Each row has two labels, one from each of two sets.
[ -1  -2   4   1  17   2  -1   1   9 -10   1  -5   1   7  -2 -10   1  -1
  -1   4   1  -2  -4   0   1   9  -3   0  -9 -17  11 -11   3   1  -7  15
  19  -1   4 -16  -4  -3   0  -6 -11  -9  -4] -> [85]/Nt
[ -1   2  -5  -1   3   9 -13   1  -3   8  -2  -6  -3  -7   5   2   1   1
  -1   3   2   7  -1  -7  12  -6  -4  -6  -3  -3 -20  -8   1  12   6  -8
  -4  -1  17 -10   2 -12   5  -6 -15   2   3] -> [90]/Nt
[  0  -3   4   9   4   5   3  -1  16 -13   8  -4   1  -8   1  -7  -2  -4
  -7  11  -2   4  -9  -1  -3   6   1  -3  -4 -12  10  -2   6 -10 -13 -15
  -1  -7   5  -3  -3  -6   2  -4  -4  -9   4] -> [95]/Nt
[  6   0  -4   8   7  -5   3   2   2 -43   3  -5  -3   0  -4  -3  -7  -2
 -10   7  -1  11 -14   7   4  -3   1  -2  -3 -24  11   3   2 -21  25 -52
   6  -4 -11 -12  -6  16   1 -11  11 -12   2] -> [85]/TT
[ -3  -2   2  13  -4   5  -6  -1  -9  14   2  -2   5   5   2  -3  -2   0
  12   3  -2   1  -7   8   4  -3  -3   3  -6  -5   2   0  -3   7  -5 -10
  -4  -1  10  -4  -1   4  10   1  -3  -4  -6] -> [90]/Nt
[-10  -1  -6  -5  18   5  -2   2  -8  -3  -8   5  -2  -5  -8  -5   0  -8
  -2   0  -8   3  -1   5  12   2  -3   2  -4 -12   3  -9   3   2   2 -25
  -1  -2   2  -7   0  -3   1  -6   1  -5  14] -> [85]/Nt
[  4  -4   6  -9  -3  -1 -12   2   1   8  -1   0   1   3   0   6   1  -3
  -8   1   6   8 -11  -3   4  -9   1   6  -8  -3  -4   3  -4   2  12 -10
  -5  -1  12  -1  -3  -4   9   6   3  -4  -2] -> [90]/CL
[ -3   0 -11  -2   0  10  -5  -5 -15  -9   4   0  -2 -14  -7  -4  -7   0
  -4   1  -6   2  -4   6  18 -13  -2   0  -2 -11 -13  -2  -7   9  18 -36
  -6  -4  -4  -4   2   6   5  -6  -2   0  -3] -> [90]/Nt
[ -3  -6  -1  -7  -7   0  -8   4  12 -10  -3  -1   0 -12   8   5   1   4
   4  -1   2   5  11  -6  -4  -7  -4   4  -9  -3   7   0   3   7  11  20
   1   0  15 -11   4   7   6   4 -11  12   3] -> [90]/GR
[  4   3  -1   2  -3  -3   5  -2   1  -9  -2  -2  -4   6  -2   4   3   0
  -3   8   4  10  -1   3   4   0   0  -2 -13  -3   7  -5   2  -3   6  10
  -2  -2   7  -9  -5  -2   5  -5  -7  -1   5] -> [90]/Nt
[  5  -1  19  -1   0  -7  -3   4  22 -29   5  -5   1   4   3   2  -2  -3
  -6   8   4   8 -10  -2  -7 -20  -4  -2  -9 -19  18   9 -11  -6  26 -38
   7   2   5  -2  -7  17  -3  -6   0  -6  -7] -> [88]/Jz
[  3   2  -5  -4  -4   6  -2  -2 -12  20   1  -2  -1  -1   2   3   5   0
   0  -6  -6  -5   1   3   3  -1   0  -2   8   7 -20  -6  -3   8 -15  -9
  -2  -4  -1   1   6  -7   9  -2  -6   0   1] -> [90]/TT
[  2  -2   1   3   5  -8   3  -3   1   5   1   4  -2  13   2   2   4   8
   4  11  -1   4  -3   1   5   1   2  -1 -12  -2   3 -11  -1  -5  -2  13
  -2  -2   6  -6  -6   2   6   3  -7  -5  -4] -> [90]/Nt
[ -3  -2   3  -4  -2  -1 -14   0   5 -21  -2  -8  -4  -4  -4   7  -6  -4
  -9  13   3   5  -8  -5   4  -3  -2  -3   0 -15  -5   9   3   8  35 -52
   0   5  18  -9   1  13  -5  -6   4  -4  -8] -> [90]/Jz
[  5  -2   8 -12   8 -11   4   0   3   0   1  -3   3  -2  -1  -4   1  -2
   2  -5  -3   5   1   2   4   1  -3   1 -15  -3   9  -9   0  -1   5  10
   1  -1  13  -5  -3  -6   5   4 -12 -20  -3] -> [85]/Nt

Each row has two labels, one from each of two sets.
[  2  -2  -2   0   7  -4  -2   0   6   1  -5  -6   3   1   3  -3 -10 -18
   0 -13   1  -1  -2   6   3   8  13  -3  12   7   4  -3   2  -4  -1  -2
   0  -3   1  -6   5 -10   1  -4   4  -2   1] -> Gz/ML
[  1  11   0   2   1  -3  -2   1  -7  -1   5 -10   0   5   3   7   1  32
   4   1   2  -3  -7   4   1   5  25   4  -1   3  -2   5   8 -10   1  -2
  -3   5   8   5  -3   3   1   3  -1   2  18] -> Hs/MH
[ -5  12   0  -5  -3  -1  -1   2   0   4  -6 -15   1   3   3   1   1   5
  -4 -12  -1  -2   2   4   0  11  -5   0  -3  -9  -1   0  -8  -4  -4   0
   0  -7  -1  -5 -13  -8   1  -5  -1  -1   3] -> Hs/ML
[ -2   5  -1  -2   4   0   0   0   4   1  -5 -12   3   5  -4   3  -4  -4
  -4  -9   2  -1  -2   2   2   1  -8   2   6   0   1  -2  -1  -3  -4   2
  -6  -4   0  -4   7 -10   2  -3   6  -5   4] -> Gz/ML
[-1  7 -1 -3 -3  0 -1 -1 -7  0  8 -3 -6  5  0  7  4 29 -2  3  3 -3 -3  1
  0 -3 12  3 -4  2 -4  4  3  0  1  1 -4  5  1  5 -3  1  0  3 -1  1 10] -> Hs/MH
[  1  12  -1  -2   0   8  -1  -3   9   7   6  -8   2   5  -2   1   3   4
  -5   5   3   1  -3  -1   0   2   0   1  -2  -2  -6   0  -4   2   1  -2
  -5   6  -4   4   1 -15   2   0   1  -1   1] -> Hs/Qn
[ -5   8   1  -1  -1   4  -1   0   3   2   2  -9   3   1   5   6   3  14
  -7  -1   0  -4   1   7   0  10   1   5  -2  -2  -6   1  -1  -4  -5   3
  -3   0  -3   0  -9 -11   1   0   2  -6   7] -> Hs/ML
[ -3 -12   3   3  -2   5  -1   2  -5   1  -2   5  -1  -4  -4  -2  -8 -11
  -3  -5   0  -6   6   1   0   2  -9   2   3  -2   5  -2  -2  -1  -1   2
   4  -5   2  -2   2   6  -3  -2   2 -11  -2] -> Gz/ML
[  0  13  -1  -5   2  19  -1  -1  11   3   9  -5   0  -3  -5  -2   3   4
  -2  -2   5  -2   4   3   0  20   2  -4  -4  -4  -4  -5  -3   8   4   0
  -3   1   0   1   9 -10  -1  -1   0  -7   7] -> Hs/Qn
[  0   2  -1 -10   0  -7   1  -1  -7   0   7   2 -10   7   6   4   2  20
   1  -5   1  -1  -1   0  -1 -13   1  -3  -2   4   0   1   2   2   4   0
  -2   4   5   1  -1  -6  -2   3  -2   4   1] -> Hs/MH
[ 1  2  1  9  4 14 -2  1  7  0 -2 -5  4 -3 -2 -3 -5 -7 -1  1  2 -3 -1  3
  4 10  6  1  6 -7  1 -2  3  1  1 -1  1 -2  3  0  9 -2  2 -9  1 -7  6] -> Gz/Qn
[ -3   2   0  -4  -3   0   0   0  -2   0   6  -3   1  -2  -4  10   2  23
  -2   1   3  -4   0   6  -2  -1   7   6  -3   8  -4 -17   4  -4  -3   5
  -5   4  -2   1  -4  -4   2   2   4  -2   6] -> Hs/MH
[ 1 -3  1  2  5  6 -1  1  1 -1  5  2  1 -4 -5  1 -2  6  1  4  3 -4 -3  0
  2 -4  6  0  4  4  3  1  0  1  1  3  0  6  4  5 14  3  1 -1  4 -1  5] -> Gz/MH
[  1  -6   2   7   5   9  -1  -2   7  -1   0  -2   5  -3  -1  -4  -9 -13
  -3  -3   4  -5  -2   5   4  12  11   1  11   3   3   0   0  -3   0   0
  -3   2   1   0  14  -4   3  -2   6  -8   3] -> Gz/Qn
[ -5  -3   3   3   1   1  -2   0   2   1  -2 -11   0   2  -2   3  -6   1
 -14  -8   2  -6  -2   8   0   1   3   6  10   4  -1   2  -1 -10  -6   4
  -1   0  -2  -2  -1 -11   3  -3   8 -12  -1] -> Gz/ML
[ -2   6   0   2   0   6  -2   0   3   0   4 -10   3  -1  -3   5   1  21
  -3   6   3  -4  -4   8   1   8  12   5  -3   2  -3   5  -1  -5  -4   3
   0   5   1   6  -1   2   2  -1   3  -3  14] -> Hs/MH
[  1   8   0   4   7   5  -2   2   2   0  -4 -10   1   2   4  -2  -7   2
  -4  -7   0   0  -2   1   2  -3   7  -2  11  -4   1  -1  -4  -2  -2  -5
   2  -1  -1  -2  -5 -10   2  -3   1  -1   1] -> Gz/ML
[ -2  13  -3  -5   2  12   0   0   9   1   7 -12  -1   0   1  -2   0  12
  -5  -6   8  -5  -2  11   0  17  14   1   1   0  -4   0  -6  -2  -1   0
   2   2  -1   1  -3 -14   2  -2   0  -7   7] -> Hs/Qn
[ 0 11  1 -2  0  0 -2  1 -1 -2  8 -6  0  1 -3  7  8 32 -1  5  3 -2 -6  3
  0 -8 12  2 -2  5 -1  6  1 -2 -2  3 -7  7  3  6  2 -3  1  0  1  3 10] -> Hs/MH
[ -2   8  -1   1   2  -5  -1   2   0   3  -9 -13  -1   5   5   0  -2  -1
  -2  -8  -4   0   3   3   1   5   1   0   3  -2   1   1  -3  -7  -3  -3
   3  -4   0  -4  -9  -5   0  -3   1   2   1] -> Gz/ML
[  5  19  -2   3   2   0  -1  -1   6   1   1 -15   9   7   5   7   6  23
  -2   6   1   1 -10   2   2   6  16   3  -1  -1  -7   1   6  -5  -1  -3
  -9   7  -2   3  -4 -12   2  -4   1   1  14] -> Hs/Qn
[ -3  10   0  -3  -2   0   0  -1   0   0  -2  -9  -1   7   0   2  -1  -1
  -6 -10   1  -3   1   3   0  13  -3   2   1  -4  -3  -2   0  -3   0  -1
  -3  -3   0  -5  -3  -9   0   1   1  -6   3] -> Hs/ML
[ -4   4   2   0   1   1  -2   3  -2   3  -5 -11  -1   1  -3   3  -5  11
  -8 -11   1  -6   0   9   0   2  -3   3   3  -1  -1   2  -4  -5  -5   3
   0  -5  -2  -2  -6  -4   1  -1   5  -8   3] -> Gz/ML
[ 1  5  0  2  5 -2 -3  1 -5  1 -8 -7  0  3  3 -2 -4  2 -1 -8  0 -1 -1 -1
 -1 -3  3 -2  6 -5  2 -1  0 -4 -1 -4  3 -4  3 -2 -4 -3  0 -1 -1 -1  2] -> Gz/ML
[ -5  12   0  -7   1   5  -1   2   5   3   0 -11   2   3  -2  -1   2   4
  -4 -10   2  -4   0   4   1  16  -4   0  -3  -2  -3  -2  -2  -2  -3   2
  -3  -4  -3  -3  -3 -11   3  -3   2  -6   6] -> Hs/ML
[-1 11  0  0  1 11  0  0  9  6  1 -6  3  3 -4 -2 -1 -3 -3 -2  2 -2  0  3
  3 20 -3  1 -2 -6 -3 -2 -1  1  2 -2 -4 -3  0 -2  5 -7  1 -2  0 -8  8] -> Hs/Qn
[ -1   6  -1   2   3   3   0   1   4   4  -6 -12   2  -2   4   1  -1   3
  -2  -3   2   0  -2   3   1   0   2  -1   3  -2  -4   1  -6  -3  -3  -3
   3  -2  -2   0  -3  -5   0  -4   3   0   1] -> Gz/ML
[ 3  1  0  4  6  9 -1 -1  8 -4  1 -7  2 -4 -2 -2 -5 -2  0  1  4 -2 -4  3
  2  1 12 -1  8  2  1  3 -3 -1  0 -2  4  4  1  6  9 -2  1 -2  2 -1  2] -> Gz/Qn
[ -2  -2   1   2  -7  16  -1  -3  15  -1  11   3   2  -4 -12   1   2  -2
  -7  13   5  -3  -2   3   2   2  -6   5  -1   1  -6   1  -6   5  -1   3
  -5   8  -6   8   8  -5   2   0   3  -7  -2] -> Hs/MH
[ -4  -1  -2   9   3   6  -2   1   8   1 -10 -13   5  -4   1  -3  -9 -18
  -5  -6   1 -13   2   9   1  18   4   3   6  -4   2   2  -5  -9  -7  -4
   6  -6  -1  -2  -6   1   3  -6   3  -8   3] -> Gz/ML
[  0   1   0 -11   3  -6   0   1 -11   1  10   5  -9   2   2   5  -2  20
   5 -13  -1  -4   3   1   0  -7  15  -5   2   7   3  -1   4   1   4   0
   1  -1   6  -1   1  -4   0  14  -3   2   0] -> Hs/MH
[  0   5   0   3   0   8   0   0   3   1  -1  -5   3   2  -5   3  -2   2
  -7  -1   2  -2   0   0   0   2 -10   4   1  -5  -4  -1  -2   0  -3  -3
  -3  -1  -3   0   2  -4   0   0   3  -8   4] -> Hs/ML
[ -2   0   0   6  -1  13   0  -1   6   2   6  -6   1  -1  -1  -3  -1 -10
   2   5   4  -4   0   5   2  17  10   4   1  -2  -1   1  -4  -1   3  -2
   5   3   0   5   6   4   0  -1   1  -3   4] -> Gz/Qn
[ -2   5   0   0   7  10  -3  -2   8   2   1  -9   4 -12  -1   1  -9   9
  -7 -13   2  -6   1  11   5   8  19   0   9   6   0   0  -3  -4  -6   1
   2  -4  -2   1   2 -11   3  -3   4  -8   4] -> Gz/ML

Each row has two labels, one from each of two sets.
[  1  -3  -2   3   3  -6   5 -17  -1   3   3   5   7  -1  -2   0  -2   3
  10  -1   3   2  -1 -12  -6 -24   9  -5   4 -12 -11   0   2  -1  -7   1
  13   0  11  -3  -5 -11  22  -1   0   0  -1] -> NH/V
[ -1   5  -2  -3   8 -11   9 -14  -2   0   3   2   5  -3  -3   3   0   0
  -1   1   5   7   2   1  -9 -22   8  -4   6 -21  -2  -4   2  -1  -9 -15
   9   1  -2   3 -23  -3  16  -1  -1   4  -2] -> NH/U
[ -5   1  -3  -5   6   0  10 -12   1  18   1   4   5  -1  -2  -2  -4   0
  -6   2   5   7   3  -2   5 -16   8  -8   1 -11  -5  -2  -4   1  -5  -9
   3   7   1  -4  -7   3  13  -4  -2  -3   3] -> NH/V
[ -3   2   3   7   5  -7   6 -17   1   3   5   0  -6  -2   2  -1  -4  -3
  -2   0   3   2  -3   1  -5 -11   3  -6  -7  -9  -2  -3  -5  -1  -2  -5
   7  -1   6   0 -23   0  20  -5  -2   2  -3] -> NH/V
[ -4  -3   1   5  -2  -6   2  -8   0   1  -3   6   6  -1   2   1   5  -2
   2   3   2   4   5  -8  -6 -18  11  -4   1  -8  -9   2   3   0   3  -2
   4  -1   8  -4   4 -14  15   4   2  -5  -3] -> NH/Z
